[[ -36.31   13.59  -92.10 -124.20 -130.51 -177.49 -107.87  -84.82]
 [ -17.92    4.21 -112.72  -92.10 -109.37 -173.89 -120.13  -69.69]
 [ -85.16   29.83 -142.95 -171.04  -92.10  -92.10 -122.64  -87.14]
 [ -92.10  148.81  -51.89  -33.01  -35.42 -195.31   10.66 -257.56]
 [ -50.78   -1.99  -92.10 -136.53 -116.73 -152.82 -105.72  -88.93]
 [ -92.10  -20.57 -184.83 -137.21  105.66 -118.55  -92.10  -92.10]
 [ -61.91   38.90  -92.10 -272.60  -92.10 -237.56   39.42  -92.10]
 [ -39.21   34.21 -144.86 -137.46 -114.43 -166.51 -113.32  -91.91]
 [ -92.10  -92.10 -115.63  -92.10 -117.14 -173.01 -141.87 -107.62]
 [ -15.79  -47.54  -63.36 -193.73 -114.08 -181.52  -92.10  -23.44]] ans = -107.62

[[ 0.22  0.18  0.04  0.19  0.26 -0.06]
 [ 0.05  0.07  0.08 -0.05 -0.02  0.07]
 [ 0.03  0.01  0.07  0.03  0.05 -0.08]
 [ 0.14  0.08  0.17  0.02  0.14 -0.17]
 [ 0.07 -0.10  0.10 -0.09 -0.18  0.11]
 [ 0.09  0.13  0.16  0.02  0.18 -0.02]
 [ 0.06  0.14  0.11  0.16  0.28 -0.13]
 [ 0.18  0.13  0.07  0.06  0.14 -0.02]
 [-0.17  0.06  0.15  0.23  0.13  0.18]
 [ 0.22  0.12 -0.03  0.17  0.13  0.02]
 [ 0.02  0.14  0.07  0.10  0.21  0.06]] ans = 0.02

[[  8.1 -27.8   6.1  15.0  -0.8   5.8  -3.4  26.4 -14.2  -0.7  11.1  10.5
  -16.0]
 [  9.0 -27.9   8.1  16.5  -0.4   6.3  -3.4  26.4 -14.2  -1.3  11.1  10.5
  -15.7]
 [ 11.5 -28.1  10.8  18.8   1.2   7.7  -2.5  26.4 -14.2  -2.1  11.2   9.7
  -14.1]
 [  6.9 -27.8   4.7  13.9  -1.0   5.3  -3.4  26.4 -14.2  -0.5  11.1  10.5
  -16.0]
 [  4.7 -27.2   1.7  11.4  -2.3   3.9  -3.9  26.0 -14.2   1.2  11.0  11.1
  -16.7]
 [ 10.2 -28.1   9.6  17.7   0.4   7.1  -3.0  26.4 -14.2  -1.8  11.1  10.1
  -15.0]
 [  8.1 -27.8   6.5  15.1  -0.8   5.8  -3.4  26.4 -14.2  -0.7  11.1  10.5
  -16.0]] ans = -15.0

[[-0.06 -0.18 -0.06 -0.04 -0.08 -0.06 -0.06 -0.09 -0.08 -0.07 -0.07 -0.03
   0.17 -0.03]
 [-0.06 -0.18 -0.06 -0.03 -0.08 -0.08 -0.07 -0.07 -0.06 -0.07 -0.07  0.03
   0.06  0.03]
 [-0.07 -0.18 -0.05  0.00 -0.07 -0.08 -0.01 -0.08 -0.07 -0.09 -0.07 -0.03
   0.04 -0.03]
 [-0.07 -0.18 -0.04  0.02 -0.06 -0.06 -0.02 -0.08 -0.07 -0.09 -0.06 -0.03
  -0.04 -0.03]
 [-0.06 -0.18 -0.06 -0.05 -0.08 -0.06 -0.06 -0.09 -0.08 -0.07 -0.06 -0.06
   0.20 -0.06]
 [-0.06 -0.18 -0.04 -0.02 -0.04  0.03 -0.06 -0.08 -0.06 -0.08 -0.05 -0.06
  -0.05 -0.06]
 [-0.06 -0.18 -0.05 -0.02 -0.06 -0.06 -0.07 -0.08 -0.05 -0.08 -0.06 -0.03
   0.07 -0.03]] ans = -0.06

[[ 0.052  0.074 -0.011  0.110  0.287  0.186  0.239  0.200 -0.050  0.187
   0.005  0.047  0.302]
 [ 0.004  0.077 -0.081  0.085 -0.020  0.051  0.012  0.040  0.017  0.043
   0.111  0.011 -0.072]
 [ 0.093  0.135 -0.017 -0.163  0.067 -0.082 -0.006 -0.026  0.003  0.039
   0.142  0.000 -0.048]
 [ 0.058  0.017  0.154  0.100  0.078  0.130  0.111  0.120  0.088  0.052
   0.056 -0.068  0.117]
 [ 0.068  0.022  0.083  0.058 -0.061  0.022 -0.056  0.020 -0.005  0.052
   0.177 -0.013  0.006]
 [ 0.145  0.081  0.072  0.065  0.075  0.040  0.131  0.067  0.015 -0.031
   0.114 -0.038  0.008]
 [ 0.093  0.123  0.087  0.084  0.096  0.110  0.095  0.157  0.054 -0.064
   0.129  0.127  0.041]
 [ 0.128 -0.008  0.232  0.105 -0.004  0.124  0.072  0.019  0.267  0.043
   0.085  0.140  0.047]
 [ 0.007  0.094  0.063  0.041  0.016 -0.021  0.081 -0.048  0.050  0.049
   0.110  0.100  0.056]] ans = 0.047

[[  8.39  10.73  -3.15   9.83   1.72  -7.58   3.82   7.36  -0.36   1.12
    5.33  13.64  10.54   1.20   2.20   4.68]
 [-14.04   5.03 -12.27  27.63   9.70   2.15 -18.76 -29.99 -26.15 -15.39
   -7.86  26.71 -10.33 -22.59  -8.66  -3.85]
 [ -9.42 -24.00  -3.33  -2.73   3.11   4.85  -3.62  -4.53   2.53   4.55
   -7.13 -11.31 -17.57  -2.16  -4.46   2.18]
 [-11.74   2.70 -22.88  11.37  -1.32  -2.64 -18.93 -18.83 -16.87 -13.62
   -7.21  19.74  -9.48 -19.99 -12.47  -1.31]
 [ -3.08  23.95  -0.89  -3.19  -9.48   5.38  -3.33   1.78   1.40  -5.09
   -4.11  11.19  -7.21   1.38 -10.12  -0.07]
 [-12.61 -22.06   6.52 -13.94  -0.18   4.38  -1.35  -3.00  -0.90   5.21
   -7.61 -19.91 -24.88  -2.56  -3.55   2.12]
 [ -2.33  -7.44  -7.47  -2.66  -3.13  -0.82  -3.72  -3.28  -2.09   3.67
   -0.94   1.39 -11.18  -5.40  -2.53   6.84]
 [ 13.29  17.05   9.76 -10.71  -7.97  -2.98  15.86  26.83  19.57   9.56
    5.88  -2.70   9.55  18.12   3.06   5.60]
 [  3.97 -20.67   0.47  -5.32   2.13  -9.19   7.34  10.33   8.35   3.48
    0.01 -16.09   4.02   7.64   3.29  -1.69]
 [  2.13  -5.73   6.58 -14.25  -2.86   5.12  10.56  20.92  26.09  10.50
   -0.42 -21.87  -0.46  20.56  -0.17  -7.60]] ans = -1.69
---
[[-23 -23  10   0  28   2]
 [ 18  11  35  -3  13  -8]] >> 35

[[-11  -1  25 -18  10  33]
 [ -8  32  -7 -31  -3 -12]] >> 33

[ -3  -3   8  15  35 -21] >> 35

[[ -7 -10 -14  -2]
 [-33 -22 -28  -8]] >> -2

[-30   7   2 -10] >> 7

[ 8 -9  0 20 38] >> 38
---
[[985, 439, 387, 960, 847, 693, 211], [407, 212, 886, 393, 877, 269, 971]]	439
[57, 89, 63, 81, 231, 115]	89
[71, 89, 3, 99]	89
[919, 204, 36, 182]	204
[-561, -187, 697, 802]	-187
[[-718, 415, 128, -97], [858, 195, 560, 411], [80, -351, 496, 317]]	415
[[-595, 180, -318, -105, 12], [-54, -51, -730, -516, 9], [509, -298, 355, -206, -117]]	180
---
[[765, 392, 483, 632, 326, 324, 832], [660, 538, 412, 296, 702, 673, 606], [108, 456, 467, 475, 428, 469, 173]] -> 428
[[59, 45, 49, 48, 54], [29, 38, 18, 46, 77], [49, 45, 5, 40, 43]] -> 5
[[-542, -393, -21, -6, -410, 12], [411, -221, -270, -263, 431, 790], [335, 469, -62, -214, 426, -491]] -> -214
[[215, 218, 172, 211], [164, 109, 161, 165], [145, 57, 207, 219]] -> 57
[[782, 392, 486, 732, 467], [632, 741, 382, 633, 224], [768, 644, 834, 585, 505]] -> 834
[[687, 912, 960, 593, 761], [692, 851, 894, 503, 754], [803, 242, 495, -821, 915]] -> 495
